Each row of numbers stands for one object and depends on some of the facts below. Use the named rows to name the rest.

Some rows with their names:
[ 10  -6  11  -6 -14  -3   1  -3  -5   8   8  11  -8   7   6   9  11  -1
   8   3  -2 -11   5  20   3 -21] -> gitres
[ -3 -11   9  -1  -5   1   3  -6  -9  17  11   9 -13   5   1   6   3   5
   5  -5   7  -8  -4  11  -3 -24] -> seken
[-13  -2 -18  -6 -10  -2  -1  -3  10 -14  -2  -6  -3  -5  -4 -17  -2   1
  -4   5  -1   6   3  -8   2  22] -> viski
[ 12  -7  37   3   0  -1  -2  -7 -10  18   4   6  -7   8  -2   1   0  -1
   1  -3   4 -10   2   9  -5  -1] -> deska
[ -2   0   4   4 -17  -7  -5  -3   6 -15   0 -11  -1   2  -9 -15  -4  -3
 -10   0   2  -1  -2  -8  -8  33] -> ruduk
[ 17   8  21  -4   5   8  -2  -5  -6   3  -1  10   1   5  13  19   4  10
  13   2   6 -16  12   7   0 -44] -> drozil
[-18   5 -26  11   2   5  -5   5   4   4   7  -3   0   7  -7 -19   0   6
  -1  -1   1 -11  -8  -7   0  13] -> sketrus
[-16  -4 -21  -3 -18  -3   0  -4   7 -13   1  -9   2  -5   1 -10   0   3
  -1   4   0  -1   1  -8   1  11] -> plale
[  3 -16  44 -15  -4  -1   0  -8  -4   5   1   6  -7   7   9  -5   6   0
   7   6  -3  -4   2  -9   1 -13] -> stumu
[  8  14  27  13  -3   5   3   5  -4   0  -3  -5  -2   5   7  11  -8   5
   3  -7   1   0  -8  -2 -12  -9] -> klile
[-15   0  -4   6  20   6  -3  10   5  -1  -7  -2   9  -6  -5 -18   3   7
   2   7  -3  13   4  -7  10  24] -> rigron
[  2  17 -32  10  33   1  -2  14   0   8  -8  -1  12  -5  -9   2  -1  -9
  -4  -1  -9  14  -8  -6   7  16] -> tufun
[  1  -9 -13   1  -9  -7   0  -1  -1   2   5   1  -2  -1   1   1   3  -7
  -2   2  -6  -3  -3   6   1  -2] -> beflomar
[ 12  -9  29  -4  17   0   1  17  -8  13  -2  18   5  -1   1  -2  23   0
  12  10 -16   7   4  -1  13   4] -> muror
[  4   5  -8   4  25   0  -3  24   3  -2 -11  -3  19  -5  -7  -7  11  -8
  -1   8 -16  18  -8 -21  12  26] -> tates
[  7   1  13  -3   2   3  -1  -7  -5  14   8  15 -12   2   3   9   1   4
   7  -1   1 -10  11  21   0  -8] -> plaski
[ 21  15   1  15  29   0   5  12  -9  27   4  18   3   2   1  28   8 -10
   7  -1 -11   2  -9  24   8 -13] -> trelum
[ -8  14 -21  -6  11   8   0  -3   5  -6  -6  -5   5  -3   1  -4  -7   4
  -2  -2   5  -1   4 -17  -3   1] -> muvek
[ -1   5  12 -11   0   4  -1  -1   7 -19 -10 -13   6   0   5 -14  -4  -2
  -3   7   1   8   0 -32  -2  -2] -> gaklin
[-11   8 -33  -3  -4   0  10   3   5  -4  -1  -9   0  -9   7   0 -11 -14
  -8  -5 -11  14 -16 -16  -3   0] -> stuski

Some facts about the objects:
lugi (gridesti brobrul pople troske futre drebrem) (beva a) (dogran 573)
vabu (beva b) (dogran 884) (plakir rigron)
stigi (gridesti fluflolum notripli bonun magodro) (beva c) (dogran 573)
flufubruk (gridesti nimil fosus vefum tabru) (beva a) (dogran 573) (plakir tritel plukludo)
veflosos (beva b) (dogran 295)
geplu (gridesti zepludra) (beva a) (dogran 573)
februvo (beva a) (dogran 573)
ruduk (beva b) (dogran 115)
deska (beva b) (dogran 884) (plakir ruduk bubre melar futre steston viski nogas)
gropam (gridesti zitin pletanik) (beva e) (dogran 115)
meplebren (gridesti rigron tritel driflo skedin) (beva a) (dogran 884)
tamin (gridesti pople grusu meba pluvu) (beva a) (dogran 295)
duni (gridesti bazubi trigadrel) (beva b) (dogran 573)
dalim (gridesti brazugrik flodu gurak) (beva a) (dogran 295)
vefum (beva c) (dogran 645)
pimi (gridesti liplon) (beva c) (dogran 115)
fuzi (gridesti kluste) (beva d) (dogran 884)
kluste (beva d) (dogran 884)
drikli (beva e) (dogran 573)
groro (beva c) (dogran 409)
pluvu (beva a) (dogran 645) (plakir klomim melar tamin tegro)
stodre (beva a) (dogran 295)
sadrik (beva g) (dogran 573)
brobrul (beva b) (dogran 645) (plakir livor stezo nivo pluples)
divavu (gridesti brobrul kofle skalatrol) (beva b) (dogran 573)
poron (beva d) (dogran 115) (plakir zemis rigron troske visku)
plaski (beva a) (dogran 115) (plakir drikli liplon pletanik)
drozil (gridesti sketrus ruduk stabu plale) (beva f) (dogran 645) (plakir gropam plifir zeva)
skuplik (beva e) (dogran 573)
magodro (beva a) (dogran 573)
fogon (beva a) (dogran 884) (plakir vutrik)
grusu (beva c) (dogran 409)
sketrus (beva e) (dogran 573)
sagre (gridesti bubrim matur) (beva b) (dogran 295)
tates (gridesti balak givukem muror) (beva d) (dogran 409)
drostu (beva f) (dogran 573) (plakir skiges drikli futre plakabru)
notripli (beva a) (dogran 573)
fozi (beva b) (dogran 645)
dubroklen (beva b) (dogran 573) (plakir driklaklil bazubi)
zemis (beva a) (dogran 573)
nemoklel (gridesti dokim groro futre zaros mobul) (beva a) (dogran 115) (plakir notripli pletanik)
tapun (beva d) (dogran 573)
skenal (beva c) (dogran 115) (plakir tapun visku likik)
zeva (gridesti grasal zemis fozi stedra zitin steston) (beva a) (dogran 884)
potrodrar (beva a) (dogran 884) (plakir driklaklil pedra tufun)
pludrali (gridesti grusu kluste banil tudu) (beva a) (dogran 573)
vutrik (gridesti grusu vefum dubroklen) (beva a) (dogran 573)
fliditre (beva a) (dogran 645)
klidrer (beva a) (dogran 409) (plakir groro bazubi bubre tritel muvek duni)
repin (beva b) (dogran 409) (plakir loskon pople nobrek bazubi bubre satrul zepludra rizagan tudu)
seken (beva e) (dogran 645) (plakir kofle stezo kiplis vefum)
fluflolum (beva a) (dogran 573)
klomim (gridesti fasus tabru) (beva e) (dogran 884)
rofus (gridesti zepludra kloge) (beva c) (dogran 884)
rigron (beva a) (dogran 409)
platil (beva f) (dogran 295)
trelum (gridesti februvo grusu matur klobro) (beva c) (dogran 573) (plakir driklaklil datres pedra)
zitin (beva a) (dogran 363)
stabu (beva a) (dogran 645) (plakir rofus pluples)
lepir (gridesti zaros kiplis dubroklen) (beva b) (dogran 115)
floribel (gridesti pluples) (beva d) (dogran 295)
zeklem (beva b) (dogran 573) (plakir tates datres zitin naler lepir)
melar (gridesti stabu) (beva a) (dogran 409)
dokim (beva b) (dogran 573)
tabru (beva a) (dogran 573)
beflomar (beva d) (dogran 573)
skedin (beva a) (dogran 884)
pedra (beva f) (dogran 884)
fuzon (gridesti pedra letrim fliditre veflosos) (beva e) (dogran 573)
givukem (beva d) (dogran 573)
kofle (beva c) (dogran 573)
fosus (beva e) (dogran 363)
rizagan (beva e) (dogran 115)
muror (beva a) (dogran 409) (plakir datres meplebren)
matur (beva a) (dogran 573)
stutu (gridesti rizagan liplon banil) (beva a) (dogran 295)
grasal (beva a) (dogran 573) (plakir stodre pluples)
sebun (gridesti viski) (beva b) (dogran 115) (plakir stodre zagropam trilur)
banil (beva a) (dogran 573)
bonun (beva c) (dogran 573) (plakir banil tudu)
liplon (beva a) (dogran 363)
rebros (beva b) (dogran 409)
grires (beva a) (dogran 115) (plakir trilur drikli liplon)
brasun (gridesti rigron poron kloge) (beva b) (dogran 295) (plakir grusu stuski driflo)
nimil (beva e) (dogran 295) (plakir muvek magodro pletanik)
mezok (gridesti platil fosus klidrer poron) (beva a) (dogran 573)
bubre (gridesti livor) (beva a) (dogran 409)
driflo (beva b) (dogran 884)
balak (beva a) (dogran 115) (plakir stezo)
visku (beva f) (dogran 363)
stutrim (beva b) (dogran 573)
defluk (gridesti letrim skenal drebrem) (beva a) (dogran 884)
zaros (beva d) (dogran 573)
stuski (gridesti tabru fika) (beva c) (dogran 295)
plale (beva a) (dogran 645)
kavas (gridesti beflomar) (beva b) (dogran 573) (plakir zitin)
trilur (gridesti satrul pluvu) (beva b) (dogran 363)
plitu (beva a) (dogran 295) (plakir stutu)
nares (gridesti poron repin tudu) (beva b) (dogran 573) (plakir lugi liplon)
futre (beva b) (dogran 409)
trimi (gridesti nobrek vefum rebros gurak) (beva a) (dogran 884)
plifir (beva a) (dogran 573)
mobul (beva g) (dogran 115) (plakir grusu fliditre tabru fuzi likik)
nivo (beva b) (dogran 884)
stumu (beva g) (dogran 409) (plakir stutrim plale plakabru)
klolan (gridesti notripli zeklem) (beva b) (dogran 884) (plakir tates bubrim)
tribre (gridesti platil datres plale kloge vabu) (beva c) (dogran 363)
drebrem (beva c) (dogran 409)
trozul (beva a) (dogran 884) (plakir satrul plale zeva)
stezo (gridesti fozi brebrestal steston) (beva c) (dogran 573)
logra (gridesti lokem bazubi dubroklen) (beva a) (dogran 295)
loskon (gridesti kiplis) (beva a) (dogran 573)
skedrol (gridesti fasus banil) (beva e) (dogran 645)
kiplis (beva b) (dogran 573)
muvek (gridesti satrul brebrestal) (beva a) (dogran 363)
gitok (gridesti grires zemis sadrik) (beva f) (dogran 884)
fika (beva f) (dogran 573)
tegro (beva a) (dogran 884)
zegu (beva b) (dogran 295) (plakir givukem stutu fuzon)
grotan (gridesti bonun kofle skedin) (beva a) (dogran 115) (plakir givukem driflo steston muvek)
zibo (gridesti norisa groro rebros) (beva e) (dogran 573)
naler (beva a) (dogran 645)
gaklin (gridesti skedin) (beva g) (dogran 409)
klobro (beva c) (dogran 409)
livor (beva c) (dogran 645)
datres (beva a) (dogran 573)
likik (beva b) (dogran 573)
driste (gridesti fasus stutrim plaski rebros gromom) (beva c) (dogran 573)
zipo (gridesti bonun zemis zepludra rizagan) (beva g) (dogran 363)
satrul (beva a) (dogran 884)
driklaklil (gridesti livor dokim troske vistokon) (beva c) (dogran 645)
plakabru (gridesti stodre letrim skuplik) (beva g) (dogran 573)
gitres (beva a) (dogran 573) (plakir plifir)
tubrel (gridesti stedra) (beva b) (dogran 884) (plakir zepludra muvek pluples)
steston (beva f) (dogran 645)
pletanik (beva e) (dogran 409)
skabrar (gridesti livor fozi brebrestal tabru) (beva g) (dogran 884)
trigadrel (beva a) (dogran 884) (plakir groro pludrali vistokon)
tudu (beva a) (dogran 363)
kloge (beva a) (dogran 573) (plakir floribel nobrek visku likik)
brazugrik (beva e) (dogran 645) (plakir fluflolum trimi letrim veflosos likik)
truvar (beva b) (dogran 409)
tufun (gridesti beflomar mobul) (beva c) (dogran 884)
troske (beva c) (dogran 573)
lokem (beva a) (dogran 573) (plakir plifir visku liplon)
norisa (beva f) (dogran 295) (plakir zagropam vutrik brebrestal zaros gitok veflosos)
pople (beva d) (dogran 115)
zagropam (gridesti pople fosus trigadrel bubrim) (beva a) (dogran 573)
bobrar (gridesti sketrus brazugrik matur) (beva c) (dogran 115)
vistokon (beva g) (dogran 409)
lesti (gridesti visku) (beva d) (dogran 573) (plakir rigron pedra naler tufun truvar)
stedra (beva c) (dogran 409) (plakir sketrus)
tritel (beva b) (dogran 115)
gromom (beva g) (dogran 295) (plakir pople tamin)
nogas (gridesti balak) (beva b) (dogran 645)
bruda (gridesti tudu) (beva a) (dogran 645)
pluples (beva a) (dogran 115)
bazubi (beva a) (dogran 115)
zagri (gridesti rigron grusu plaski meba) (beva b) (dogran 295)
letrim (beva a) (dogran 115)
digra (gridesti tapun naler) (beva a) (dogran 115)
plivom (beva c) (dogran 295) (plakir klomim tamin)
flosok (gridesti zitin kloge) (beva b) (dogran 884) (plakir plukludo)
gurak (beva b) (dogran 115) (plakir skabrar)
klozon (gridesti tapun balak) (beva b) (dogran 645)
brebrestal (beva c) (dogran 363)
fasus (beva c) (dogran 409)
bruter (gridesti kluste) (beva b) (dogran 115) (plakir groro nivo plale gaklin)
skalatrol (beva d) (dogran 295) (plakir trimi stuski rebros)
skiges (gridesti kiplis tabru) (beva a) (dogran 884)
viski (beva a) (dogran 884)
nobrek (beva d) (dogran 409)
bubrim (beva f) (dogran 573)
meba (beva a) (dogran 409)
plukludo (gridesti grasal stedra mobul tegro drebrem) (beva a) (dogran 573)
klile (gridesti grusu tabru) (beva b) (dogran 645)
zepludra (beva b) (dogran 645)
flodu (beva e) (dogran 573) (plakir tapun)

Rows to name:
No name comes twice in this set of rows, the named rows included.
[ 26  -8  37  14  -1  -8  -5  20 -12  13   0   9   7  11  -5   3  19   1
   7   2 -13  -6   0  15   3  11] -> zeklem
[ -4 -14   1  -1  14  -4   6 -10  -8  29  10  13 -12  -1   0   7   1 -11
   1  -3  -8  -2  -6  11   2 -24] -> plivom
[12  0  8  1 14 -3 -2  0 -9 21  7 16 -4  4 -5  9  6 -2  7  0 -7 -8  4 21
  3  0] -> poron
[  0   9  -4  24  10   6 -11  21   4 -10 -13  -1  23  -9  -6 -17  14  22
   8   5  -8  -1  18  14  13  27] -> bubrim
[-19   8 -19  -2 -28   1   2   5  10 -16  -2  -7  -3 -10   9 -10  -3   9
   0  -7  -5   6   1   1  -8  14] -> tabru
[ 39 -46  70  -7 -35 -28  19  -9 -31 -22 -37   2  -7 -37 -20  68  -9  -6
  -5 -25  30  71  20  77  -7  24] -> gurak
[ 13  -2  29  -2  -2  -1  -6  -5  -8   9   1  11  -5   7   0   2   4   8
   7  -2   5 -13  14  18  -5   1] -> mobul
[  2  11   6   4   5   3  -1  -2   1  -6  -6 -11   2   4  -2  -1  -9  -1
  -7  -3   8   1  -4 -19 -12   9] -> trilur
[ -5  10 -27   4  -1   4   0   0   4  -5  -1  -7   2   3  -3   5  -9   2
  -3  -7  10   1  -9  -8  -3  -4] -> fuzon
[-13  -1 -34  15   9  -2   0   5   2   9   3  -4   4  -8  -9  -8  -3  -2
  -6  -6  -8   7  -6   9   4  15] -> troske
[-27  -2 -13   6  21   4   9  -4   8   4   4  -3  -5 -12  -3  -8 -11 -11
  -5   3  -5  18 -12 -10   3  23] -> grusu
[ -4  11 -40  13  19   0   1  13  -2   9  -3  -2  13  -7  -5   3  -2  -3
  -4  -3  -9   9  -8  -5   5   6] -> driklaklil
[-12   2  -4   0   5   7  -3   0   7 -14  -5  -3   6  -9  -1 -16   0  15
   4   5   3  -2  23  -3   0  24] -> visku
[ -7  11 -46  -2   3   0   4  -6   3   3   1  -6   0  -4   1   2 -14  -6
 -10 -10   1   4  -9  -7  -3 -19] -> stezo

Now the same objects, written a new way:
Known rows:
[ 24  13  14  16 -26  13  38  10  -9   0  13 -13 -12   5] -> likik
[ 28  12   6  -3 -15  15  38  11 -12 -22   8  -3  -9   3] -> mobul
[ 28  11  29  20 -22  19  50   8 -11 -14   3 -10 -17  11] -> tufun
[ 23  10  18   3 -13  14  37  12 -13 -35  -7  -4 -16   1] -> potrodrar
[ 24  15  11  -3  -8   2  29  18  -7 -19  -9  -9   8  -9] -> brazugrik
[ 24  15   9   2 -15  18  34  22  -8 -22   3  -4 -10   0] -> grasal
[ 28  15   6  18 -27  17  46   9   0   2   7  -7  -8   4] -> trilur
[ 33  18  17  31 -32   8  28  23  -1  -3   0  -8  10  13] -> zaros
[ 30  19  17  24 -29   3  46  22 -13   0  22  -6  -5  11] -> vefum
[ 28  16  10  21 -26   9  41  15  -1   6   6 -13 -13  -3] -> vutrik
[ 37  15  22  29 -31   5  26  23  -5  -4   0  -8   9  11] -> nobrek
[ 29  16  16  22 -25  14  48  21   1  -2  17  -9  -9  12] -> stezo
[ 25  15  16   7 -20  10  36  15 -11 -13   4  -9 -13   3] -> februvo
[ 28  12  15   8 -20   7  35  17 -12 -12   5  -8 -11  -2] -> meba
[ 30  15  19  15  -8  19  40  26 -21 -31  13   2 -10   9] -> stedra
[ 23  10   8  24 -27  27  44  20 -15 -17  15  -5 -13  16] -> platil
[ 24  16  15  15 -24  12  38  10  -8   0  10 -11  -8   3] -> notripli
[ 27  13   6   7 -15  26  41  23  -7 -21  -1  -9 -16  -2] -> nares
[ 29  17  19  22 -27   6  45  21 -10  -4  21  -7  -4  15] -> livor
[ 25  14  10   2 -15  15  34  21 -10 -26   2  -4 -11   0] -> gitres

Which object is each row?
No name comes twice in this set of rows, the named rows included.
[ 24   8  27  14 -19  17  44  -2  -8 -12  -5 -16 -20  -2] -> meplebren
[ 25   6  21  25 -31  24  42   4 -17 -12  12  -8 -26  16] -> pedra
[ 29  16  17   2 -21  -4  33   3  -6   4  -1 -11   9  -5] -> rizagan
[ 31  16  16  39 -30  12  36  22   0  -5  -7  -9  15  10] -> floribel
[ 27  17  17  23 -22  25  54  18  -3  -1  11  -8  -3  12] -> rofus
[ 30   7   4  19 -19  32  42  26  -7 -26  11  -3 -14  11] -> drozil
[ 22  13  13   3 -20  18  38  12 -13 -14  10  -9 -17   2] -> sadrik
[ 32  10  24  13 -14  15  45  21 -18 -36  -4 -10 -27   4] -> trelum
[ 27   3  30  23 -28  28  39  -1 -18 -19   9 -15 -33  14] -> bubrim
[ 26  13  17   9 -24  10  40   9  -8   5  18 -10 -12   2] -> vistokon
[ 26  16   9  14 -26  12  44   9   6   1   5  -7  -4   3] -> muvek
[ 24  14   6  19 -22  15  45  18  -6 -11   1 -10 -11  -2] -> zagri
[ 29  16  12  23 -27  14  46  13 -13   7   1 -17 -14  -9] -> pludrali
[ 30  17  10  24 -24  11  29  35  -7 -29 -11  -3  14  12] -> skalatrol

